Below is a small trained network, with its code and all its weights. Each question gives an input and a class and asks what happens when units are switched off, that is, made to give their printed mean instead of their output.

import numpy as np


def w(rows, s, z=0):
    codes = np.array(rows[::2]) - 128.0
    scale = np.full(codes.shape[1], s)
    scale[-1] = z or s
    return codes * scale


def f(y):
    return y / 2 * (1 + np.tanh(0.7978845608 * (y + 0.044715 * y**3)))


def log_softmax(a):
    a = a - a.max(-1, keepdims=True)
    return a - np.log(np.exp(a).sum(-1, keepdims=True))


def net(x, mask):
    res = np.array(x, float).reshape(1, 8) / 4 @ E
    y = f(res @ A[0][:, :-1].T + A[0][:, -1])
    res = res + np.where(mask, y, B[0][:, -1]) @ B[0][:, :-1]
    return log_softmax(res[-1] @ U[:, :-1].T + U[:, -1])


A, B = {}, {}
E = w([
[129,129,129,127,127,129,131,126,129,129,130,127],'x0',
[128,131,129,127,126,126,129,130,126,127,128,128],'x1',
[127,130,124,128,126,128,128,128,128,127,127,129],'x2',
[108,89,61,168,209,43,211,40,191,192,111,57],'x3',
[129,126,131,127,129,129,127,125,129,130,126,129],'x4',
[171,37,46,165,199,199,152,180,129,159,200,215],'x5',
[202,217,136,22,148,144,64,126,245,196,254,88],'x6',
[213,154,94,209,177,157,44,62,103,26,131,69],'x7',
],0.0055)
A[0] = w([
[109,64,49,194,244,23,221,22,193,176,107,59,155],'neuron 0',
[66,213,214,93,50,38,105,65,108,87,48,33,61],'neuron 1',
[61,55,120,214,105,104,179,136,30,65,36,161,48],'neuron 2',
[233,159,86,225,176,167,32,49,81,4,110,54,1],'neuron 3',
[23,101,175,33,40,89,243,225,138,247,105,199,44],'neuron 4',
[141,146,192,112,59,216,58,210,67,63,138,197,77],'neuron 5',
[149,150,192,107,64,218,58,213,68,64,129,198,97],'neuron 6',
[68,60,125,212,109,106,184,133,30,65,32,166,45],'neuron 7',
[65,62,119,212,108,106,184,135,29,65,31,164,52],'neuron 8',
[70,211,212,94,45,35,107,62,107,86,41,35,59],'neuron 9',
[158,11,12,179,224,214,157,184,106,143,198,236,55],'neuron 10',
[145,143,191,109,56,218,54,211,65,65,133,196,88],'neuron 11',
],0.0038,0.0009)
B[0] = w([
[61,156,30,91,48,75,196,54,36,185,63,51,254],'neuron 0',
[207,95,184,206,91,224,191,214,149,157,88,169,220],'neuron 1',
[188,200,136,51,156,102,65,168,204,161,212,87,216],'neuron 2',
[34,29,209,146,233,75,41,43,113,22,137,236,233],'neuron 3',
[40,23,212,150,245,81,28,45,124,3,139,237,216],'neuron 4',
[77,150,54,100,71,81,178,68,68,173,82,68,181],'neuron 5',
[77,152,51,99,78,73,178,68,67,180,87,65,183],'neuron 6',
[181,205,135,54,155,101,67,168,203,154,210,87,215],'neuron 7',
[185,208,138,50,158,100,70,168,202,158,211,90,216],'neuron 8',
[208,93,182,212,91,226,193,214,145,154,89,166,222],'neuron 9',
[211,101,189,224,71,235,209,222,142,163,67,156,207],'neuron 10',
[74,146,53,97,71,75,175,72,68,178,82,64,183],'neuron 11',
],0.0052,0.0051)
U = w([
[81,151,32,109,88,90,181,86,56,165,76,68,195],'0',
[196,215,132,51,145,120,68,164,217,154,250,94,217],'1',
[197,94,161,228,104,233,188,199,130,140,79,159,79],'2',
[54,48,171,140,195,91,63,80,111,49,134,199,8],'3',
],0.013,0.0014)

Each question gives the input, the list of numbers given to net, and the class t.
The units are the neurons (one row each of A and B). Each row of codes is followed by its name. A weight is (code - 128) times the scale printed after its matrix; where a second scale follows, it is the last column's (A, B and U).
mask holds one flag per neuron, in row order. A switched-off neuron (its flag False) gives its mean, the last column of its row in B, instead of its output. The means were averaged over made-up inputs and are rounded, as every weight is.
A unit's drop is (log p(t) with every unit on - log p(t) with that unit switched off) / (log p(t) with every unit on - log p(t) with every unit switched off).
The circuit of an input: a set's keep is (log p(t) with only the set's units on - log p(t) with every unit switched off) / (log p(t) with every unit on - log p(t) with every unit switched off). Starting from all 12 units, units are removed one at a time, each time the one whose removal leaves the highest keep (on an exact tie, the one counted first), for as long as the keep stays at least 0.8.
units of the circuit, in order: the units of the circuit, biggest drop first
top k neurons: the k neurons with the biggest drops, biggest first
drop of u: that unit's drop, to one decimal
input [2,-7,-7,6,-8,7,-7,-8], class 3: units of the circuit, in order	neuron 4
input [5,-3,-4,0,2,-7,-1,-8], class 3: top 2 neurons	neuron 4; neuron 10
input [-4,-8,-1,4,7,-5,-3,1], class 2: units of the circuit, in order	neuron 9; neuron 1
input [-8,-6,3,-3,5,-4,-2,-6], class 3: top 2 neurons	neuron 4; neuron 10
input [2,8,2,0,7,8,5,-7], class 2: top 2 neurons	neuron 10; neuron 3
input [-1,-1,-3,6,-6,7,4,7], class 2: top 2 neurons	neuron 10; neuron 4
input [-4,6,-1,-5,8,5,-6,-7], class 3: top 2 neurons	neuron 4; neuron 0
input [-3,-4,-5,1,-6,-8,-6,-8], class 2: top 2 neurons	neuron 9; neuron 1
input [7,-3,-5,-2,-5,5,-7,4], class 1: drop of neuron 8	0.1
input [-1,-1,2,-1,5,-5,-5,-2], class 1: drop of neuron 10	0.2
input [-3,-3,-3,6,7,-2,-6,8], class 3: drop of neuron 3	5.7
input [-6,2,-8,6,7,-8,3,-1], class 2: drop of neuron 1	0.4
